Below are the code and all the weights of a small trained network. Each question names an input and a class and asks about switching units off, where a switched-off unit gives its printed mean instead of its output.

import numpy as np


def w(rows, s, z=0):
    codes = np.array(rows[::2]) - 128.0
    scale = np.full(codes.shape[1], s)
    scale[-1] = z or s
    return codes * scale


def f(y):
    return np.maximum(y, 0)


def log_softmax(a):
    a = a - a.max(-1, keepdims=True)
    return a - np.log(np.exp(a).sum(-1, keepdims=True))


def net(x, mask):
    res = np.array(x, float).reshape(1, 3) / 4 @ E
    y = f(res @ A[0][:, :-1].T + A[0][:, -1])
    res = res + np.where(mask, y, B[0][:, -1]) @ B[0][:, :-1]
    return log_softmax(res[-1] @ U[:, :-1].T + U[:, -1])


A, B = {}, {}
E = w([
[41,72,39,104,45,193,151,59],'x0',
[98,140,128,92,188,248,49,158],'x1',
[138,88,95,225,179,113,32,114],'x2',
],0.014)
A[0] = w([
[92,152,190,23,145,237,139,152,248],'n1',
[131,165,145,131,183,133,58,160,158],'n2',
[75,106,112,37,63,120,179,134,195],'n3',
[111,102,62,199,86,140,150,94,204],'n4',
[190,70,212,160,117,107,185,171,184],'n5',
[156,57,33,178,155,170,98,55,181],'n6',
[237,155,251,89,125,106,185,176,228],'n7',
[106,109,167,125,95,57,190,166,126],'n8',
[176,119,69,208,226,169,85,112,254],'n9',
[84,156,125,100,146,55,242,140,184],'n10',
[68,52,93,154,38,112,78,117,163],'n11',
[122,181,121,203,114,28,129,41,207],'n12',
[93,210,148,62,102,193,185,147,222],'n13',
[182,170,176,118,204,67,99,161,159],'n14',
[148,134,81,168,108,50,103,147,209],'n15',
[191,219,173,57,113,141,126,232,246],'n16',
[109,207,103,46,121,190,135,175,183],'n17',
[113,84,43,255,148,101,83,69,212],'n18',
[169,148,158,212,185,23,111,72,204],'n19',
[152,73,113,155,164,163,115,37,191],'n20',
],0.0095,0.0036)
B[0] = w([
[165,108,66,97,191,198,174,47,227],'n1',
[110,114,136,82,158,177,97,184,200],'n2',
[108,127,148,89,108,168,194,74,236],'n3',
[6,148,56,90,130,51,124,58,213],'n4',
[168,99,157,197,86,168,209,177,197],'n5',
[66,216,69,124,94,126,49,127,220],'n6',
[203,90,209,139,149,181,218,117,247],'n7',
[183,120,92,194,56,164,170,116,198],'n8',
[65,114,100,86,201,81,67,194,235],'n9',
[197,99,96,188,73,195,185,64,217],'n10',
[93,179,160,183,74,97,100,65,219],'n11',
[138,84,104,171,2,72,151,172,225],'n12',
[221,178,138,101,192,195,199,83,217],'n13',
[126,56,103,106,158,142,130,187,231],'n14',
[186,83,132,154,79,63,137,201,197],'n15',
[180,122,182,75,176,203,169,115,225],'n16',
[189,173,180,98,178,223,176,105,198],'n17',
[112,206,76,84,90,65,48,168,251],'n18',
[152,106,190,189,119,103,107,241,245],'n19',
[112,160,17,148,201,73,106,120,184],'n20',
],0.008,0.016)
U = w([
[146,104,232,124,140,100,123,189,4],'0',
[144,99,138,54,220,188,116,105,180],'1',
[192,35,134,198,61,135,189,117,140],'2',
[112,175,100,126,111,22,67,159,135],'3',
[89,184,120,120,149,214,66,72,24],'4',
[173,150,167,64,148,211,207,15,118],'5',
[72,146,117,95,93,82,111,2,94],'6',
],0.0093,0.0025)

Each question gives the input, the list of numbers given to net, and the class t.
The units are the neurons (one row each of A and B). Each row of codes is followed by its name. A weight is (code - 128) times the scale printed after its matrix; where a second scale follows, it is the last column's (A, B and U).
mask holds one flag per neuron, in row order. A switched-off neuron (its flag False) gives its mean, the last column of its row in B, instead of its output. The means were averaged over made-up inputs and are rounded, as every weight is.
A unit's drop is (log p(t) with every unit on - log p(t) with that unit switched off) / (log p(t) with every unit on - log p(t) with every unit switched off).
The circuit of an input: a set's keep is (log p(t) with only the set's units on - log p(t) with every unit switched off) / (log p(t) with every unit on - log p(t) with every unit switched off). Starting from the 12 units with the biggest drops (on a tie, the unit counted first), units are removed one at a time, each time the one whose removal leaves the highest keep (on an exact tie, the one counted first), for as long as the keep stays at least 0.8.
circuit, biggest first: the units of the circuit, biggest drop first
top k neurons: the k neurons with the biggest drops, biggest first
drop when u is switched off: that unit's drop, to one decimal
input [-7,-1,-1], class 2: circuit, biggest first => [n5]
input [-6,-7,8], class 0: top 2 neurons => [n19, n9]
input [4,-6,0], class 6: top 2 neurons => [n4, n7]
input [1,-1,0], class 6: top 2 neurons => [n19, n7]
input [-7,-7,8], class 0: top 2 neurons => [n19, n9]
input [8,-8,-7], class 5: top 2 neurons => [n3, n13]
input [1,5,3], class 4: top 3 neurons => [n12, n19, n15]
input [3,4,2], class 4: drop when n12 is switched off => 0.1
input [-1,-1,7], class 3: drop when n6 is switched off => 0.0
input [7,-2,-2], class 6: top 2 neurons => [n4, n7]
input [-5,-2,3], class 0: drop when n19 is switched off => 0.1
